Below are the code and all the weights of a small trained network. Each question names an input and a class and asks about switching units off, where a switched-off unit gives its printed mean instead of its output.

import numpy as np


def w(rows, s, z=0):
    codes = np.array(rows[::2]) - 128.0
    scale = np.full(codes.shape[1], s)
    scale[-1] = z or s
    return codes * scale


def f(y):
    return y / 2 * (1 + np.tanh(0.7978845608 * (y + 0.044715 * y**3)))


def log_softmax(a):
    a = a - a.max(-1, keepdims=True)
    return a - np.log(np.exp(a).sum(-1, keepdims=True))


def net(x, mask):
    res = np.array(x, float).reshape(1, 8) / 4 @ E
    y = f(res @ A[0][:, :-1].T + A[0][:, -1])
    res = res + np.where(mask, y, B[0][:, -1]) @ B[0][:, :-1]
    return log_softmax(res[-1] @ U[:, :-1].T + U[:, -1])


A, B = {}, {}
E = w([
[131,129,128,133,129],'x0',
[198,128,232,177,138],'x1',
[129,131,125,132,130],'x2',
[127,127,127,126,127],'x3',
[73,2,110,206,118],'x4',
[202,114,78,106,21],'x5',
[131,129,115,135,131],'x6',
[191,64,113,46,227],'x7',
],0.0082)
A[0] = w([
[49,213,90,191,96,82],'N0',
[67,169,124,151,58,53],'N1',
[189,56,132,82,17,100],'N2',
[153,70,119,78,156,68],'N3',
[164,89,154,101,155,115],'N4',
[139,85,175,145,115,86],'N5',
[118,168,159,34,114,93],'N6',
[130,168,186,204,98,171],'N7',
[132,45,181,159,106,128],'N8',
[93,150,54,118,120,131],'N9',
[101,68,114,158,119,78],'N10',
[61,67,97,126,113,119],'N11',
[121,138,128,124,126,255],'N12',
[161,131,7,86,44,141],'N13',
[146,87,89,60,173,92],'N14',
[41,153,137,123,194,121],'N15',
[152,105,52,105,209,112],'N16',
[23,69,56,52,90,86],'N17',
[99,51,99,175,121,86],'N18',
[117,247,113,67,117,107],'N19',
[108,94,125,143,121,93],'N20',
[235,105,204,181,79,161],'N21',
[169,163,89,137,108,65],'N22',
],0.012,0.0081)
B[0] = w([
[147,71,163,64,51,217],'N0',
[156,61,186,19,25,179],'N1',
[43,162,219,171,145,206],'N2',
[173,98,224,94,104,166],'N3',
[159,89,112,72,105,173],'N4',
[140,128,90,160,150,151],'N5',
[158,154,110,182,121,168],'N6',
[149,55,82,74,106,235],'N7',
[176,221,73,121,140,210],'N8',
[123,90,72,114,152,178],'N9',
[173,165,193,179,67,170],'N10',
[182,197,119,155,172,198],'N11',
[152,101,50,118,186,227],'N12',
[70,101,168,164,210,228],'N13',
[145,96,169,117,64,188],'N14',
[1,141,180,156,121,217],'N15',
[146,99,172,51,91,199],'N16',
[130,161,5,114,142,219],'N17',
[182,200,180,176,87,200],'N18',
[170,196,106,194,120,216],'N19',
[155,134,146,157,131,141],'N20',
[79,117,76,100,198,255],'N21',
[102,172,189,121,94,133],'N22',
],0.008,0.0087)
U = w([
[202,5,188,71,57,83],'0',
[244,209,143,175,113,68],'1',
[136,65,127,130,147,254],'2',
[136,62,81,118,170,181],'3',
[27,88,232,165,164,53],'4',
],0.011,0.0092)

Each question gives the input, the list of numbers given to net, and the class t.
The units are the neurons (one row each of A and B). Each row of codes is followed by its name. A weight is (code - 128) times the scale printed after its matrix; where a second scale follows, it is the last column's (A, B and U).
mask holds one flag per neuron, in row order. A switched-off neuron (its flag False) gives its mean, the last column of its row in B, instead of its output. The means were averaged over made-up inputs and are rounded, as every weight is.
A unit's drop is (log p(t) with every unit on - log p(t) with that unit switched off) / (log p(t) with every unit on - log p(t) with every unit switched off).
The circuit of an input: a set's keep is (log p(t) with only the set's units on - log p(t) with every unit switched off) / (log p(t) with every unit on - log p(t) with every unit switched off). Starting from the 12 units with the biggest drops (on a tie, the unit counted first), units are removed one at a time, each time the one whose removal leaves the highest keep (on an exact tie, the one counted first), for as long as the keep stays at least 0.8.
units of the circuit, in order: the units of the circuit, biggest drop first
top k neurons: the k neurons with the biggest drops, biggest first
drop of u: that unit's drop, to one decimal
input [1,8,-3,0,-7,-1,3,-2], class 3: units of the circuit, in order => N21, N7
input [3,-3,-4,1,-8,2,2,5], class 1: top 2 neurons => N19, N6
input [7,1,6,1,5,6,7,-7], class 0: top neuron => N1
input [3,-1,-5,1,-4,-6,5,5], class 4: top 2 neurons => N15, N7
input [-2,8,6,3,-1,1,0,-4], class 3: units of the circuit, in order => N21, N7
input [-7,2,3,-7,-3,8,-5,-6], class 4: units of the circuit, in order => N2, N13
input [5,-4,-2,8,5,2,-1,-4], class 1: top 2 neurons => N18, N11
input [-7,1,-4,1,-2,-8,-3,-8], class 0: units of the circuit, in order => N0, N1
input [-1,-3,4,3,-6,2,-5,4], class 1: top 3 neurons => N19, N6, N21
input [-6,3,5,-4,8,-3,-6,-5], class 1: units of the circuit, in order => N8, N18
input [-7,3,7,-4,7,-6,5,5], class 1: units of the circuit, in order => N8, N18, N10
input [-6,7,5,-7,5,-5,2,-1], class 3: units of the circuit, in order => N7, N21, N8
input [-6,5,6,6,8,-5,-2,-3], class 1: top 2 neurons => N8, N18
input [-6,6,-4,-5,6,-3,-2,-6], class 0: units of the circuit, in order => N7
input [6,-1,5,-7,-4,4,6,-4], class 2: top 2 neurons => N13, N18
input [-5,6,-7,4,3,7,1,3], class 4: top 2 neurons => N2, N17
input [6,6,5,6,-2,-6,7,-5], class 2: top 2 neurons => N7, N2
input [-4,-4,6,1,-1,8,0,2], class 4: units of the circuit, in order => N2, N13
input [3,5,6,-5,5,-7,-4,-8], class 0: top 2 neurons => N7, N0
input [-5,-2,-4,0,6,8,5,-6], class 4: units of the circuit, in order => N2
input [-2,6,8,-7,6,-4,8,0], class 1: top 2 neurons => N8, N18
input [1,5,-4,4,-3,5,-5,-8], class 0: top 2 neurons => N1, N7
input [1,-2,4,5,-8,-2,6,7], class 1: top 2 neurons => N19, N6
input [5,2,-1,-8,-1,7,-8,-4], class 4: drop of N13 => 0.1
input [1,7,-4,3,4,2,1,0], class 3: drop of N21 => 0.5
